Below is a small trained network, with its code and all its weights. Each question gives an input and a target symbol and asks what happens when units are switched off, that is, made to give their printed mean instead of their output.

import numpy as np


def w(rows, s, z=0):
    codes = np.array(rows[::2]) - 128.0
    scale = np.full(codes.shape[1], s)
    scale[-1] = z or s
    return codes * scale


def norm(h):
    return h / np.sqrt((h * h).mean(-1, keepdims=True) + 1e-5)


def f(y):
    return np.maximum(y, 0)


def softmax(a):
    e = np.exp(a - a.max(-1, keepdims=True))
    return e / e.sum(-1, keepdims=True)


def log_softmax(a):
    a = a - a.max(-1, keepdims=True)
    return a - np.log(np.exp(a).sum(-1, keepdims=True))


def net(x, mask):
    ids = ['αβγδελμξπτ'.index(c) for c in x.split()]
    T = len(ids)
    res = E[ids] + P[:T]
    u = 0
    for l in range(3):
        q, k, v = (norm(res) @ M[l].T for M in (Q, K, V))
        z = softmax(np.where(np.tri(T) > 0, q @ k.T / 2**0.5, -1e9)) @ v
        res = res + np.where(mask[u], z, O[l][:, -1]) @ O[l][:, :-1]
        u += 1
        y = f(norm(res) @ A[l][:, :-1].T + A[l][:, -1])
        res = res + np.where(mask[u : u + 4], y, B[l][:, -1]) @ B[l][:, :-1]
        u += 4
    return log_softmax(norm(res)[-1] @ U[:, :-1].T + U[:, -1])


Q, K, V, O, A, B = {}, {}, {}, {}, {}, {}
E = w([
[153,137,199,204],'α',
[118,91,78,53],'β',
[145,230,83,80],'γ',
[58,114,171,76],'δ',
[2,86,145,151],'ε',
[64,109,130,91],'λ',
[56,93,31,125],'μ',
[46,87,136,70],'ξ',
[41,84,141,60],'π',
[73,143,218,69],'τ',
],0.02)
P = w([
[2,101,236,178],'0',
[68,150,203,142],'1',
[84,146,173,121],'2',
[92,137,168,126],'3',
[108,133,159,131],'4',
[115,118,147,128],'5',
[126,112,138,137],'6',
[138,103,126,130],'7',
[154,104,119,137],'8',
[167,86,107,121],'9',
[183,85,99,119],'10',
[195,81,89,131],'11',
[191,103,110,132],'12',
],0.0078)
Q[0] = w([
[58,115,100,37],'0.h1',
[154,158,102,245],'0.h1',
],0.013)
K[0] = w([
[177,26,53,161],'0.h1',
[2,194,166,80],'0.h1',
],0.0097)
V[0] = w([
[218,76,154,180],'0.h1',
[100,119,255,146],'0.h1',
],0.0078)
O[0] = w([
[202,201,68,216,49],'0.h1',
[139,2,159,125,253],'0.h1',
],0.0085,0.0044)
A[0] = w([
[116,71,114,2,252],'0.n1',
[128,81,79,37,121],'0.n2',
[194,129,89,32,131],'0.n3',
[130,149,110,77,194],'0.n4',
],0.0086,0.0021)
B[0] = w([
[113,146,176,132,254],'0.n1',
[181,161,198,186,200],'0.n2',
[157,244,167,146,163],'0.n3',
[43,135,126,150,161],'0.n4',
],0.011,0.0081)
Q[1] = w([
[254,220,182,95],'1.h1',
[115,30,226,158],'1.h1',
],0.0087)
K[1] = w([
[199,227,15,175],'1.h1',
[149,136,255,126],'1.h1',
],0.0087)
V[1] = w([
[254,201,84,142],'1.h1',
[131,153,209,159],'1.h1',
],0.0069)
O[1] = w([
[1,78,211,115,1],'1.h1',
[219,73,156,196,232],'1.h1',
],0.0097,0.0072)
A[1] = w([
[104,54,113,77,133],'1.n1',
[76,159,2,112,254],'1.n2',
[194,30,138,147,210],'1.n3',
[94,100,88,200,107],'1.n4',
],0.015,0.0043)
B[1] = w([
[80,201,70,182,135],'1.n1',
[201,71,174,87,138],'1.n2',
[117,149,107,194,248],'1.n3',
[137,228,40,11,140],'1.n4',
],0.011,0.016)
Q[2] = w([
[159,112,2,109],'2.h1',
[214,196,103,82],'2.h1',
],0.0098)
K[2] = w([
[2,63,204,96],'2.h1',
[100,63,129,158],'2.h1',
],0.0077)
V[2] = w([
[255,202,61,129],'2.h1',
[156,91,31,119],'2.h1',
],0.007)
O[2] = w([
[215,45,2,134,198],'2.h1',
[124,140,128,38,2],'2.h1',
],0.0098,0.0032)
A[2] = w([
[59,173,175,149,249],'2.n1',
[42,154,2,178,90],'2.n2',
[185,200,205,155,218],'2.n3',
[198,220,66,83,196],'2.n4',
],0.0089,0.0015)
B[2] = w([
[103,144,55,26,173],'2.n1',
[246,255,189,83,143],'2.n2',
[77,42,95,142,254],'2.n3',
[127,79,205,38,163],'2.n4',
],0.0086,0.009)
U = w([
[178,126,151,234,196],'α',
[40,6,41,94,44],'β',
[172,212,98,112,87],'γ',
[93,132,106,126,1],'δ',
[139,162,118,117,8],'ε',
[127,190,143,128,63],'λ',
[216,84,74,27,188],'μ',
[58,196,107,156,61],'ξ',
[60,153,73,92,207],'π',
[149,225,202,122,49],'τ',
],0.011,0.0038)

Each question gives the input, a string of symbols that net reads in full, and the target symbol t.
The units are the heads (2 rows each of Q, K, V and O) and the neurons (one row each of A and B). Each row of codes is followed by its name. A weight is (code - 128) times the scale printed after its matrix; where a second scale follows, it is the last column's (O, A, B and U).
mask holds one flag per unit, layer by layer, with each layer's heads first. A switched-off unit (its flag False) gives its mean, the last column of its rows in O or B, instead of its output. The means were averaged over made-up inputs and are rounded, as every weight is.
A unit's drop is (log p(t) with every unit on - log p(t) with that unit switched off) / (log p(t) with every unit on - log p(t) with every unit switched off).
The circuit of an input: a set's keep is (log p(t) with only the set's units on - log p(t) with every unit switched off) / (log p(t) with every unit on - log p(t) with every unit switched off). Starting from the 12 units with the biggest drops (on a tie, the unit counted first), units are removed one at a time, each time the one whose removal leaves the highest keep (on an exact tie, the one counted first), for as long as the keep stays at least 0.8.
circuit, biggest first: the units of the circuit, biggest drop first
most important unit: the unit with the biggest drop
k most important neurons: the k neurons with the biggest drops, biggest first
top k neurons in layer l: the k neurons of layer l with the biggest drops, biggest first
input α ξ δ μ ξ α ξ α α α α β, target α: 3 most important neurons => [0.n2, 0.n1, 1.n4]
input α γ μ α δ λ β μ, target μ: top 2 neurons in layer 1 => [1.n2, 1.n4]
input π ε α α μ μ λ, target μ: top 2 neurons in layer 1 => [1.n3, 1.n4]
input γ ξ α β β ξ τ, target β: most important neuron => [2.n3]
input α μ λ λ, target μ: circuit, biggest first => [2.h1, 1.n4, 1.n3]
input α ξ β α γ τ ξ α π α α γ ε, target γ: circuit, biggest first => [1.n4, 2.n2]
input ε γ ξ α α λ α γ α α α γ, target π: top 3 neurons in layer 1 => [1.n3, 1.n4, 1.n2]
input ξ ξ π, target π: 3 most important neurons => [2.n1, 0.n1, 1.n1]
input α δ α α β α α μ ξ μ π, target μ: circuit, biggest first => [0.h1, 1.n3]
input β α β λ, target β: circuit, biggest first => [1.n3, 0.h1, 2.n3]
input α α π α μ α ξ μ μ γ, target μ: circuit, biggest first => [1.n3, 2.h1, 1.h1]
input τ λ ξ, target ξ: circuit, biggest first => [1.n1, 2.h1]
input γ π π, target π: circuit, biggest first => [0.h1, 1.n1, 1.h1]
input α γ ξ ξ α ξ α β, target τ: most important unit => 0.n3
input ξ α α β μ α ξ ξ γ γ μ, target μ: circuit, biggest first => [1.n2, 0.h1]
input β μ μ γ, target μ: 2 most important neurons => [1.n2, 2.n4]
input π α ξ α μ ξ τ ξ, target μ: 2 most important neurons => [0.n1, 1.n3]
input α γ ξ δ ξ ξ γ, target τ: 2 most important neurons => [0.n3, 0.n2]
input π α ξ ε β, target τ: 3 most important neurons => [0.n3, 0.n2, 0.n1]
input π α γ α β γ, target π: 4 most important neurons => [1.n3, 2.n1, 2.n3, 0.n3]
input ξ π α ξ, target α: top neuron in layer 0 => [0.n2]
input ξ α ε τ α μ δ, target μ: top 2 neurons in layer 1 => [1.n3, 1.n4]
input ε β μ α β δ, target β: 3 most important neurons => [1.n3, 1.n2, 0.n1]
input π τ λ β ε β π α α α β, target α: 2 most important neurons => [0.n2, 2.n3]
